In the rows, zero is written as 128.
Each row of numbers stands for one node and depends on some of the facts below. Use the named rows to name the rest.

Some rows with their names:
[126 130 130 112 154 137 109 117 143 135 145 144 123 112 122 116 159 125
 121 118 158 151  69 137 138 149 146 102 135 145 130 112 128 110 131]: <483>
[129 116 124 147  99 109 160 135 164 122 107 120 154 147 106 157 117 102
 114 105  68 109 172 147 130 107 118 151 143 127 120 145 131 127 136]: <295>
[137 141 124 131  86 125 147 144 161 141 112 121 170 139 123 145 129 136
 109 104  84 100 152 146 121 121 110 163 138 124 133 152 130 124 159]: <158>
[127 119 134  71 155 175 127 149 112 148 144 124 134 126 177  98 125 166
 130 149 199 134 135 129 134 168 134 118 118 145 132 109 121  96 125]: <110>
[125 131 131  98 157 137 106 121 131 131 142 129 138 112 126 131 136 117
 126 125 174 138  88 137 132 163 142 132 127 150 132 117 133 101 100]: <65>
[122 142 122 130  63 113 101 153  94 127 112 108 124 139 120 105 102 189
 125 138  89 121 249 108 106  91 100 139 128  66 101 119 123 157 204]: <734>
[136 137 124 147  91 114 138 135 151 131 111 119 150 133 109 143 127 125
 112 106  81 104 151 139 122 106 112 149 136 117 131 148 126 136 151]: <136>
[129 120 125 143  93 102 146 133 170 126 112 124 151 141 111 149 120 118
 106  96  65 107 168 139 125  98 118 148 139 128 131 143 131 127 151]: <548>
[108  72 137 101 163 136 163 115 125 115 137 126  95 142 156 121 110 107
 118 132 158 157 165 111 148 128 147  97 125 148 119  96 137  97  94]: <559>
[116 148 142 116 153 133 133 134  88 131 124 102  99 139 153  82 113 139
 180 181 186 154 111 114 138 161 150 134 105 111 112 103 132 176 111]: <196>
[129 136 128 111 162 119 112 113 120 110 137 143 125 105 127 128 136 124
 137 123 171 142  86 126 134 154 146 115 130 130 131 117 131 134  81]: <279>
[135 128 122 148  98 110 142 135 157 124 112 125 151 136 106 150 126 121
 112 103  76 106 162 142 123 106 115 149 139 118 122 149 128 132 141]: <201>
[139 121 106 155  90 140 154 113 121 134 117 119  89 147 194 127 100  90
 142 134  62  93 180 115 111  86 116  94  96 113 187 155 120 137 166]: <664>
[133 132 128 140  86 107 135 137 159 128 116 125 161 135 121 144 115 148
  92  91  85 103 134 118 121  92 102 154 126 126 137 152 130 134 144]: <376>
[119  99 151 101 154 135 120 134 113 123 152 131 115 127 174 109 102 193
  92 125 188 141  91  58 134 113 122 110  89 145 148 120 136 115  87]: <482>
[133 121 118 161  88 137 166 151 176 149 114 145 111 148 134 102 150 152
 104 120  68 132 159 110 145  74 112  85 124 109 124 131 112 155 216]: <499>
[122 132 129 124 151 118 109 112 144 123 142 149 109 107 116 123 157 123
 120 117 152 153  65 121 134 135 152  99 130 139 125 108 130 124 127]: <252>
[150 133 113 136 121 129 183 170 135 101 102 151 133 131 152 110 116 163
 138 128 105 108 201 110 143 100  98  97 136  69 128 153 104 186  97]: <420>
[124 126 131 121 159 133 100 112 108 127 146 141 125 111 114 133 139 117
 135 134 165 141  79 135 127 154 140 119 131 149 123 117 133 111 106]: <736>
[142 127 102 141  90 147 154 118 121 133 113 120  98 146 191 124 114  98
 146 134  64  95 219 142 109  99 122 101 113 110 172 146 117 126 181]: <225>
[139 142 114 135  86 120 133 126 147 132 111 119 143 134 128 143 124 117
 124 105  74  96 177 155 114 109 116 141 133 117 143 146 124 121 165]: <232>
[135 133 122 149  99 110 142 135 148 126 113 126 153 138 101 152 123 120
 117 109  72 105 156 140 122 101 111 152 139 122 123 146 127 127 144]: <463>
[125  84 136 141 167 182 111 136  30 135 160 145  99 123 121 115 117 131
 149 200 170 139 162 121 135 138 118  99 134 143  98 117 112  97  85]: <668>
[136 134 122 157  96 120 133 139 137 136 116 128 152 137  97 145 128 132
 120 118  70 104 148 147 120 108 109 153 139 123 124 150 127 132 152]: <688>
[117 130 146 130 157 156 149 132 100 154 131 101 102 150 155  92 116 118
 182 196 182 147  89 124 143 173 149 145 103 137 116 114 132 154 111]: <582>
[122 134 133 118 159 129 110 112 131 126 137 131 127 117 117 130 137 112
 142 136 167 145  73 136 130 161 149 127 131 147 130 119 133 123 101]: <323>

How the nodes are related:
[<178>, <482>, <81>, <483>, <723>, <555>, <289>, <335>, <582>, <114>, <65>, <348>, <736>, <216>, <87>, <110>, <91>, <636>, <668>, <559>, <615>, <109>, <536>, <777>, <125>, <220>, <252>, <410>, <774>, <189>, <786>, <647>, <323>, <80>, <18>, <196>, <279>, <248>, <475>] Σ sostubren
[<376>, <414>, <201>, <730>, <295>, <798>, <420>, <476>, <675>, <809>, <688>, <66>, <140>, <499>, <632>, <235>, <462>, <548>, <769>, <749>, <228>, <664>, <136>, <463>, <362>, <232>, <225>, <342>, <676>, <734>, <107>, <158>] Σ stasik
Δ <376> <- <482>
Δ <476> <- <482>
Δ <410> <- <482>, <189>
Δ <216> <- <723>, <110>
Δ <730> <- <723>
Δ <220> <- <723>
Δ <109> <- <723>, <636>
Δ <248> <- <723>, <734>
Δ <232> <- <723>, <225>
Δ <295> <- <555>, <335>
Δ <809> <- <555>, <632>, <668>
Δ <107> <- <555>, <798>, <420>
Δ <201> <- <555>
Δ <362> <- <555>
Δ <463> <- <555>
Δ <80> <- <555>, <335>, <559>
Δ <615> <- <555>
Δ <786> <- <798>, <196>
Δ <279> <- <798>
Δ <348> <- <335>, <582>, <196>
Δ <289> <- <582>, <632>
Δ <323> <- <582>
Δ <235> <- <582>, <125>, <228>, <189>, <196>
Δ <483> <- <675>, <636>
Δ <536> <- <675>, <499>
Δ <342> <- <675>
Δ <774> <- <675>
Δ <140> <- <675>, <632>
Δ <65> <- <110>
Δ <158> <- <110>
Δ <91> <- <636>
Δ <18> <- <636>
Δ <252> <- <499>
Δ <736> <- <632>
Δ <66> <- <632>
Δ <688> <- <632>
Δ <87> <- <632>, <189>
Δ <548> <- <559>
Δ <114> <- <559>
Δ <647> <- <125>, <734>
Δ <178> <- <125>
Δ <676> <- <228>
Δ <475> <- <664>, <225>
Δ <777> <- <664>, <189>
Δ <81> <- <225>
Δ <749> <- <225>
Δ <462> <- <196>
Δ <414> <- <196>, <734>

Rows to name:
A row may be one of the nodes named above.
[130 118 125 142  95 107 149 133 166 127 111 118 150 142 110 148 123 122
 104  97  70 110 163 135 124  96 113 148 140 129 128 144 132 116 149] => <548>
[107  73 139 105 170 143 185 123 124 122 130 115  98 153 156 122 107  81
 140 151 168 156 161 127 154 147 152 115 127 153 103  99 134 108  86] => <335>
[129 158 138 160  87 131 160 155 122 160 103  86 131 167 146 101 104 156
 155 170 106 108 139 114 126 116 107 171 100 103 131 149 127 190 167] => <228>
[140 129 100 141  89 146 148 118 128 135 113 121  98 144 187 125 111  97
 144 140  67  94 221 140 110 102 121 101 117 110 174 148 115 126 181] => <225>
[120 122 149 127 152 146 122 124  85 146 146 117  94 136 185 100 104 159
 145 167 184 135  64  75 129 131 130 120  74 144 156 125 135 148  94] => <189>
[119 133 134 116 153 112  88 112 111 117 141 130 118 111 113 130 133 122
 137 131 163 146  80 121 123 147 143 129 129 134 126 110 136 128 106] => <178>
[129 122 123 144  95 104 147 134 170 124 111 128 151 142 109 154 121 122
 105  95  73 110 166 139 125  99 117 154 138 129 123 144 134 125 151] => <548>
[114 130 145 127 162 156 155 132 103 153 128  96 102 149 154  97 117 122
 179 192 183 153  89 123 142 173 148 138 102 141 122 113 133 159 113] => <582>
[136 137 116 145  91 117 137 122 150 127 111 120 142 135 121 148 127 105
 124 112  70 101 158 151 116 103 120 134 134 119 148 149 125 127 159] => <749>
[124 128 138 131 159 130 102 113 104 125 149 136 122 113 118 137 134 117
 131 137 167 139  68 118 124 147 137 130 122 149 132 124 132 116  95] => <87>
[121 131 149 129 153 146 130 124  82 141 145 118  90 135 185  99 101 156
 142 169 180 134  69  67 128 135 130 118  78 141 154 124 136 147  97] => <189>
[111 148 144 122 140 128  96 129  68 135 135 107  96 128 146  88 111 163
 162 176 188 157 108  89 123 143 135 137  96 110 115  99 133 162 130] => <125>
[117 128 148 127 160 154 152 131 102 151 130  99 100 148 156  97 113 117
 182 197 182 151  87 123 142 172 150 149 105 140 118 113 134 160 112] => <582>
[122 121 132 113 160 124 106 110 118 113 142 140 123 111 112 138 134 116
 131 127 164 142  93 129 128 145 141 118 134 141 123 115 134 116  87] => <615>
[136 129 120 162  90 155 170 157 178 164 116 145 118 149 137  91 155 164
 106 126  67 129 149 121 150  82 109  88 130 118 124 135 110 146 218] => <675>
[127 137 133  85 151 143 105 127 132 132 144 125 142 112 145 127 139 134
 124 122 182 137 106 145 125 167 142 130 128 148 127 114 131  91 114] => <216>
[126 133 132  85 156 139 104 123 129 132 143 128 143 113 140 124 134 134
 126 119 185 135 106 141 128 166 142 130 129 149 130 111 132  89 112] => <216>
[127 125 116 117 164 125 105  84 111 110 143 138  87 110 158 142 132  65
 147 124 148 135  95 133 116 146 155  98 114 146 168 121 132 110 110] => <475>
[150 142 114 143 117 103 160 153 157  90 102 144 156 120 120 135 128 140
 125  99  94 103 169 132 135 106 103 124 147  81 130 161 116 175  89] => <107>
[112  89 135 107 167 120 146 105 139 106 134 134 119 129 116 147 122  87
 118 116 152 154 130 132 139 141 151 123 137 157 113 105 140  92  80] => <80>
[126 128 127 120 156 121  99  92 113 121 145 132 101 113 148 138 121  95
 136 122 159 133  69 113 120 135 144 106 107 150 166 124 136 113  91] => <777>
[117 134 148 127 156 159 153 132  99 153 129 100 101 150 148  96 116 117
 180 196 183 149  91 121 144 172 147 142 102 142 120 110 134 159 120] => <582>
[116 144 140 118 155 139 136 132  96 132 123 103  97 140 152  89 117 134
 180 183 186 156 111 115 137 166 149 136 107 112 114 105 131 176 114] => <196>
[125 127 137 124 159 135 101 111 104 128 148 137 120 113 119 130 131 122
 132 139 167 139  65 119 128 148 138 130 119 151 132 123 133 112  95] => <87>
[128 148 121 144  80  96 115 132 130 121 109 114 147 131 101 139 119 141
 126 104  74 113 179 135 111 101 112 162 136  95 108 137 130 145 166] => <414>
[113 139 135 115 144 106  64 109  83 109 142 134 116 105  99 124 131 141
 129 125 165 154 107 113 115 139 141 133 129 118 110 100 136 127 117] => <647>
[128 127 127  92 152 174 133 144 136 147 144 135 112 126 167  87 150 154
 125 143 179 151 112 122 145 150 141  80 120 144 132 105 118 107 152] => <636>
[125 129 123 113 157 130 102 101 121 117 141 136 109 109 132 142 140  88
 139 123 158 141  93 141 124 147 151 111 125 139 141 114 131 107 106] => <81>
[129 173 139 164  81 108 143 139 143 150 104  89 147 153 115 128 112 144
 148 144  93 107 101 131 117 118 117 189 113 113 132 152 133 185 163] => <235>
[123 133 127 131 156 129 111 114 155 124 142 154 105 110 112 117 167 118
 114 118 150 162  55 121 143 131 148  81 132 143 130 106 127 123 143] => <536>
[118 109 136 108 158 120 118 107 137 114 140 132 124 117 120 136 131 103
 117 118 155 148  94 124 130 141 148 117 134 151 123 110 138  99 100] => <114>
[136 106 127 180  96 142 126 145  87 137 128 137 149 135  81 155 122 119
 127 146  66  98 187 150 121 104  91 151 156 131 103 156 116 108 131] => <809>
[127 133 130 113 156 139 116 122 144 136 143 143 123 112 125 124 154 124
 121 118 160 153  66 133 139 146 147 102 135 150 125 111 129 117 131] => <483>
[136 107 129 183  98 173 147 162  81 159 130 123 131 153 114 118 119 146
 137 179  77 101 187 132 132 101  89 130 133 128 113 156 109 128 158] => <632>
[137 109 127 178 104 139 125 143  86 137 130 133 153 136  78 153 120 128
 129 151  75  98 195 149 120 106  91 145 159 128 104 155 117 111 132] => <809>
[115 127 139 114 161 126 138 110 134 127 129 118 120 132 121 130 131  89
 151 137 163 152  87 146 140 162 160 137 130 149 118 111 139 127  98] => <348>
[123 124 142 111 153 119 104 115 131 119 148 137 130 115 137 131 120 146
 104 116 177 139  56  90 124 133 133 126 109 150 144 122 140 113  85] => <410>
[125 122 124  67 136 168  99 137  96 141 143 116 118 121 183  94 125 155
 134 149 190 136 171 133 120 162 139 111 118 127 130 100 119  91 154] => <723>
[121  69 132 118 178 151 157 134  81 100 143 148 101 127 139 125 113 107
 139 157 168 146 183 111 153 130 129  94 141 132  95 110 121 111  53] => <555>
[119 135 128  97 142 118  71 107 101 118 142 133 124 106 118 127 132 136
 128 124 167 147 126 128 116 146 143 128 131 123 115 102 132 104 128] => <248>

Now the same nodes, written a new way:
Named rows:
[ 45 139 155 131 176 143 125 147 168 107 109 144 147 122 157 147 112 158
 133 126 125 104 173]: <582>
[ 57 133 126 144 154 114 128 112 159 101 114 122 133 118 150 125 120 120
 118 146 121 111 179]: <289>
[ 93 142 125 170 140 128 132 141 148  90 119 128 131 129 128 114  99 121
 163 185 129  86 152]: <178>
[ 93 150 143 169 139  97 136 132 146  97  72  95 154 148 136 149 152 124
 144 169 129 147 173]: <786>
[140 107 168 138 185  47 142 140 110  57 106 126 211 112 190 131 137 131
 126 148 113 144 209]: <91>
[102 147 156 169 143  96 102 174 141 133  59 145 188 175 184 135 128 162
  99 148 121 116 136]: <555>
[ 79 130 125 195 155  98 131 123 135 122 110 108 180 154 188 138 125 118
 117 183 153 140 152]: <114>
[ 58 115 114 118 169  99 114 130 144  94 146 109 114 113 150 127 117 113
 147 132 106 116 171]: <87>
[ 64 148 114 169 118 132 122 143 136  90 129  90 118 135 165 112  94 118
 131 174 105 123 146]: <777>
[125 158 157 104 201 102 130 145 125  97 130 140 193 128 167 157 124 157
 113 156 103  85 152]: <110>
[102 115 119 107 211  83 131 152 154  98 178 103 132 138 159 137  91 135
  91 142 129 109 185]: <252>
[ 60 142 109 168 136 125 112 135 155  88 149  97 134 133 159 145  96  98
 139 158 105 108 165]: <410>
[121 132 142 185 135  94 142 138  97  66  81 101 178 136 177 120 123 136
 108 183 131 104 189]: <109>
[ 76 150 156 132 176 128 128 165 150 110 101 138 149 134 154 166 130 165
 160 144 125 111 174]: <196>
[ 74 129 127 134 175  72 108 124 142  97 127 131 140 129 164 118 137 120
 113 134 109 112 189]: <736>
[109 151 135 174 147 109 146 144  92  87 113  96 165 127 163 130 118 142
 107 166 120  86 171]: <220>
[ 85  86 106 127 188 119 131 150 143  92 176  97 114 129 126 142  99 135
  83 162 132 106 179]: <536>
[ 85 122 143 136 184  84  97 144 148 116 125 138 162 154 169 115 131 147
 116 120 108 109 163]: <668>
[182 122 159 127 134 103 136 169 122 108 155 188 130 105 191 152 154 152
  57  71 159 144 147]: <675>
[166 147 129 120 143 139 182 130 127 115 208 138 128  90 170 112 131 145
 121  52 132 150 132]: <749>
[151  93 118 104 137 146 141 134 136 118 211 144 104  93 133 145 137 135
  83  84 160 149 128]: <342>
[137 138 128 123 100 161 164 122 153 124 152 131 110 109 143 149 146 138
 152  86 179 143 138]: <462>
[142 115 109 149  82 168 142 114 154 147 152 125 138 122 142 125 129 137
 118  91 188 147 105]: <295>
[153 138 150 140 104 168 119 128 156 128 143 140 123 158 153 131 171 152
 114  76 165 151 108]: <420>
[190 146 131 150 109 135 166 129 101 115 156 115 138  99 170 126 141 146
 114  79 160 114 136]: <730>
[164 107 112 143  91 137 133 129 155 145 152 130 148 130 155 126 150 145
 112  70 170 146  97]: <201>

Rows to name:
A row may be one of the nodes named above.
[ 99 144 147 180 143  97  97 172 148 124  62 143 196 171 188 125 126 163
  91 139 129 119 146] => <555>
[155 159 149 125 135 182 161 147 122 120 180 145 113 101 190 119 126 177
 109  60 132 139 123] => <225>
[124 155 162  93 209 105 127 132 121 109 134 135 193 131 169 160 117 157
 117 163 103  88 163] => <110>
[ 99 145 156 170 148  92  95 174 149 121  66 135 203 176 185 133 123 169
  96 141 124 117 149] => <555>
[180 126 163 118 131 104 128 171 130 116 159 189 128 119 189 149 147 154
  66  69 160 150 144] => <675>
[116 150 167 101 205 101 130 141 125 101 133 138 194 137 165 154 112 157
 113 150  95  84 161] => <110>
[ 72 152 161 144 174 131 134 167 150 109  92 134 150 128 155 169 123 169
 153 140 126 110 178] => <196>
[169 153 149 100 126 128 153 152 138 117 183 152 111 104 205 123 124 145
 132  54 122 153 121] => <664>
[134 131 161 127 147 143 152 143 162 123 177 149 106  77 148 148 135 137
 148  60 154 127 105] => <228>
[ 92 115 116 159 164 101 105 141 146 123 120 105 182 148 135 128 124 140
 124 137 125 121 148] => <615>
[150 160 153 141 127 190 164 152 117 118 187 156 117 115 182 113 122 170
 103  62 134 138 122] => <225>
[ 68 138 110 170 118 133 138 136 139  88 125  87 116 125 166 114  87 121
 139 178 103 122 149] => <777>
[132 104 102 120 109 152 122 112 164 136 175 121 114 125 145 105 145 126
 122  71 166 133 114] => <809>
[ 74 132 115 146 147  80 156 119 152 114  98 122 169 118 156 156 119 125
 144 153 135 142 187] => <348>
[ 85 108 112 148 162 104 113 149 146 121 118 101 174 156 139 128 124 137
 127 148 128 124 139] => <615>
[ 54 140 127 132 179 157  94 155 166 102 193 126 140 128 158 161 106 148
 134 130  99  88 163] => <482>
[102 156 165 152 188 138 129 165  94  94 118 116 165 129 166 140 123 180
 112 145 123  69 169] => <723>
[173 141 125 146 106 154 183 121 106 109 187 114 121  95 161 112 131 141
 114  67 147 129 130] => <232>
[160 126 130 189  89 138 157 113 133 149 148 131 147 131 189 133 146 116
 107 114 201 162 106] => <548>
[189 164 156 115 143 123 150 158 130 128 153 172 137 120 179 146 154 157
 145  61 166 110 150] => <734>
[ 70 155 165 135 176 131 130 157 155 107  93 138 140 135 163 174 128 168
 148 146 123 106 180] => <196>

